Below is a small trained network, with its code and all its weights. Each question gives an input and a class and asks what happens when units are switched off, that is, made to give their printed mean instead of their output.

import numpy as np


def w(rows, s, z=0):
    codes = np.array(rows[::2]) - 128.0
    scale = np.full(codes.shape[1], s)
    scale[-1] = z or s
    return codes * scale


def norm(h):
    return h / np.sqrt((h * h).mean(-1, keepdims=True) + 1e-5)


def f(y):
    return np.maximum(y, 0)


def log_softmax(a):
    a = a - a.max(-1, keepdims=True)
    return a - np.log(np.exp(a).sum(-1, keepdims=True))


def net(x, mask):
    res = np.array(x, float).reshape(1, 4) / 4 @ E
    u = 0
    for l in range(2):
        y = f(norm(res) @ A[l][:, :-1].T + A[l][:, -1])
        res = res + np.where(mask[u : u + 4], y, B[l][:, -1]) @ B[l][:, :-1]
        u += 4
    return log_softmax(norm(res)[-1] @ U[:, :-1].T + U[:, -1])


A, B = {}, {}
E = w([
[103,192,160,23,92,113,115,85,195,137,123,201],'x0',
[210,187,179,93,38,220,156,145,135,69,240,126],'x1',
[130,134,41,119,25,148,220,165,10,111,109,134],'x2',
[42,175,155,93,128,121,154,117,180,82,191,87],'x3',
],0.012)
A[0] = w([
[245,97,122,218,152,164,109,133,106,135,111,116,44],'L0N0',
[136,91,93,146,148,82,127,127,83,175,5,176,3],'L0N1',
[85,114,130,85,170,61,100,124,173,160,53,186,29],'L0N2',
[41,98,118,219,172,77,134,132,118,126,110,71,14],'L0N3',
],0.028,0.0068)
B[0] = w([
[197,72,244,196,107,119,144,149,100,183,183,127,219],'L0N0',
[127,191,61,187,35,23,24,173,98,2,90,206,252],'L0N1',
[104,124,182,60,121,140,190,18,168,244,100,114,224],'L0N2',
[45,167,41,119,242,234,92,215,86,109,202,40,227],'L0N3',
],0.013,0.03)
A[1] = w([
[213,6,64,136,211,119,158,148,195,79,34,154,49],'L1N0',
[98,60,49,207,130,97,156,166,19,172,41,109,124],'L1N1',
[179,31,70,116,200,115,195,157,191,80,22,147,60],'L1N2',
[148,22,75,139,215,99,188,142,197,70,37,112,2],'L1N3',
],0.024,0.0027)
B[1] = w([
[64,184,176,124,162,220,176,192,155,113,173,54,128],'L1N0',
[182,2,35,42,179,136,250,94,184,113,21,142,250],'L1N1',
[169,88,69,145,74,40,153,87,144,156,156,53,128],'L1N2',
[52,140,165,216,150,105,49,145,196,158,143,61,128],'L1N3',
],0.0097,0.015)
U = w([
[133,122,41,188,80,24,56,168,69,72,55,196,141],'0',
[159,47,66,111,140,146,223,144,94,99,87,121,87],'1',
[58,157,171,88,143,90,107,29,183,220,84,136,143],'2',
[115,110,210,173,249,81,59,110,241,86,148,104,80],'3',
[236,54,212,219,102,146,146,195,65,156,189,136,180],'4',
[152,215,161,76,37,209,169,143,121,71,209,162,131],'5',
[169,112,144,149,172,101,130,104,128,104,107,102,3],'6',
[59,116,66,162,249,170,85,194,95,132,156,55,203],'7',
],0.014,0.0049)

Each question gives the input, the list of numbers given to net, and the class t.
The units are the neurons (one row each of A and B). Each row of codes is followed by its name. A weight is (code - 128) times the scale printed after its matrix; where a second scale follows, it is the last column's (A, B and U).
mask holds one flag per neuron, layer by layer. A switched-off neuron (its flag False) gives its mean, the last column of its row in B, instead of its output. The means were averaged over made-up inputs and are rounded, as every weight is.
A unit's drop is (log p(t) with every unit on - log p(t) with that unit switched off) / (log p(t) with every unit on - log p(t) with every unit switched off).
The circuit of an input: a set's keep is (log p(t) with only the set's units on - log p(t) with every unit switched off) / (log p(t) with every unit on - log p(t) with every unit switched off). Starting from all 8 units, units are removed one at a time, each time the one whose removal leaves the highest keep (on an exact tie, the one counted first), for as long as the keep stays at least 0.8.
units of the circuit, in order: the units of the circuit, biggest drop first
top k neurons: the k neurons with the biggest drops, biggest first
top k neurons in layer l: the k neurons of layer l with the biggest drops, biggest first
drop when u is switched off: that unit's drop, to one decimal
input [-4,1,2,1], class 4: units of the circuit, in order : L0N0
input [4,-1,7,3], class 1: top 2 neurons in layer 0 : L0N1, L0N2
input [-2,4,-3,2], class 4: units of the circuit, in order : L0N3, L0N1
input [-7,6,7,2], class 4: top 2 neurons : L0N1, L0N3
input [-8,2,5,1], class 4: top 2 neurons : L0N0, L0N1
input [-3,0,6,5], class 1: top 4 neurons : L0N1, L1N1, L0N3, L0N2
input [4,2,-4,4], class 2: top 3 neurons : L0N1, L0N3, L0N0
input [4,2,5,-1], class 5: top 3 neurons : L0N1, L0N0, L0N3
input [-5,0,-5,-6], class 4: drop when L0N0 is switched off : 2.3
input [7,1,-4,-2], class 2: drop when L1N3 is switched off : 0.0
input [-6,1,-2,-6], class 4: drop when L0N0 is switched off : 3.2
